Below are the code and all the weights of a small trained network. Each question names an input and a class and asks about switching units off, where a switched-off unit gives its printed mean instead of its output.

import numpy as np


def w(rows, s, z=0):
    codes = np.array(rows[::2]) - 128.0
    scale = np.full(codes.shape[1], s)
    scale[-1] = z or s
    return codes * scale


def f(y):
    return y / 2 * (1 + np.tanh(0.7978845608 * (y + 0.044715 * y**3)))


def log_softmax(a):
    a = a - a.max(-1, keepdims=True)
    return a - np.log(np.exp(a).sum(-1, keepdims=True))


def net(x, mask):
    res = np.array(x, float).reshape(1, 4) / 4 @ E
    y = f(res @ A[0][:, :-1].T + A[0][:, -1])
    res = res + np.where(mask, y, B[0][:, -1]) @ B[0][:, :-1]
    return log_softmax(res[-1] @ U[:, :-1].T + U[:, -1])


A, B = {}, {}
E = w([
[157,28,133,210],'x0',
[159,204,250,217],'x1',
[70,68,240,57],'x2',
[253,109,151,54],'x3',
],0.006)
A[0] = w([
[101,106,63,65,42],'n1',
[105,83,64,90,48],'n2',
[119,227,92,85,20],'n3',
[214,100,145,83,61],'n4',
[206,196,140,18,63],'n5',
[25,124,122,175,78],'n6',
[35,96,119,200,95],'n7',
[102,104,80,95,210],'n8',
[147,171,167,164,82],'n9',
[135,165,199,192,138],'n10',
[49,163,195,32,88],'n11',
[80,53,55,95,96],'n12',
[97,82,187,97,4],'n13',
[179,133,51,184,124],'n14',
[82,134,187,55,122],'n15',
[147,170,180,165,101],'n16',
[132,57,73,72,81],'n17',
[164,178,62,151,140],'n18',
[108,72,191,67,50],'n19',
[235,19,147,144,58],'n20',
[52,197,156,45,133],'n21',
[143,180,187,159,62],'n22',
[112,1,198,148,108],'n23',
[99,109,66,75,100],'n24',
[159,178,82,131,154],'n25',
[119,100,78,104,77],'n26',
[159,169,62,161,146],'n27',
[110,91,69,77,128],'n28',
[142,214,193,151,158],'n29',
[56,127,95,136,195],'n30',
[18,171,111,150,134],'n31',
[152,161,192,187,144],'n32',
[179,228,64,155,138],'n33',
],0.0084,0.0017)
B[0] = w([
[115,131,220,59,178],'n1',
[132,120,210,41,174],'n2',
[168,81,68,220,178],'n3',
[223,237,67,152,181],'n4',
[231,229,15,205,237],'n5',
[224,229,51,146,210],'n6',
[234,235,47,158,228],'n7',
[151,106,172,71,184],'n8',
[91,102,199,69,168],'n9',
[158,149,201,39,228],'n10',
[38,54,67,230,245],'n11',
[171,125,196,57,217],'n12',
[40,131,99,161,169],'n13',
[29,54,119,152,210],'n14',
[67,81,60,162,211],'n15',
[115,118,193,46,183],'n16',
[132,164,184,70,200],'n17',
[33,55,124,146,192],'n18',
[53,91,72,183,201],'n19',
[224,221,16,201,222],'n20',
[155,84,66,229,229],'n21',
[100,119,213,60,183],'n22',
[56,67,48,230,252],'n23',
[161,91,204,46,179],'n24',
[77,101,114,181,172],'n25',
[86,89,186,63,150],'n26',
[59,63,109,156,193],'n27',
[145,126,212,55,188],'n28',
[144,102,213,41,232],'n29',
[198,168,157,95,190],'n30',
[255,247,83,138,221],'n31',
[149,95,214,41,217],'n32',
[26,54,111,173,231],'n33',
],0.0063,0.0037)
U = w([
[137,108,226,1,76],'0',
[157,119,84,143,254],'1',
[209,215,61,124,57],'2',
[42,39,98,154,24],'3',
],0.0097,0.0061)

Each question gives the input, the list of numbers given to net, and the class t.
The units are the neurons (one row each of A and B). Each row of codes is followed by its name. A weight is (code - 128) times the scale printed after its matrix; where a second scale follows, it is the last column's (A, B and U).
mask holds one flag per neuron, in row order. A switched-off neuron (its flag False) gives its mean, the last column of its row in B, instead of its output. The means were averaged over made-up inputs and are rounded, as every weight is.
A unit's drop is (log p(t) with every unit on - log p(t) with that unit switched off) / (log p(t) with every unit on - log p(t) with every unit switched off).
The circuit of an input: a set's keep is (log p(t) with only the set's units on - log p(t) with every unit switched off) / (log p(t) with every unit on - log p(t) with every unit switched off). Starting from the 12 units with the biggest drops (on a tie, the unit counted first), units are removed one at a time, each time the one whose removal leaves the highest keep (on an exact tie, the one counted first), for as long as the keep stays at least 0.8.
circuit, biggest first: the units of the circuit, biggest drop first
most important unit: the unit with the biggest drop
k most important neurons: the k neurons with the biggest drops, biggest first
drop of u: that unit's drop, to one decimal
input [5,3,-3,-6], class 2: circuit, biggest first => n7; n6
input [-6,7,3,-3], class 0: most important unit => n29
input [0,1,-3,-7], class 2: circuit, biggest first => n31; n7
input [-2,-5,5,-6], class 2: circuit, biggest first => n31; n6
input [-2,-5,8,5], class 3: 2 most important neurons => n11; n19
input [6,-6,-7,5], class 3: 2 most important neurons => n14; n18
input [-8,5,7,3], class 1: 2 most important neurons => n5; n33
input [6,2,-5,-8], class 2: 2 most important neurons => n7; n6
input [-3,7,8,-8], class 2: 3 most important neurons => n31; n6; n7
input [2,5,6,4], class 3: 2 most important neurons => n23; n19
input [-3,-1,1,7], class 2: 2 most important neurons => n5; n4
input [8,-4,8,7], class 1: 3 most important neurons => n20; n4; n23
input [7,2,4,8], class 2: 2 most important neurons => n20; n4
input [-7,3,8,-3], class 3: circuit, biggest first => n11
input [-3,6,-8,-7], class 3: 4 most important neurons => n33; n18; n27; n14
input [-4,2,7,7], class 2: 3 most important neurons => n5; n4; n33
input [-5,6,-3,-2], class 0: drop of n31 => 0.0
input [5,1,6,1], class 3: drop of n13 => 0.1
input [-3,-5,8,2], class 3: drop of n11 => 0.2
input [-4,0,-2,-8], class 2: most important unit => n31
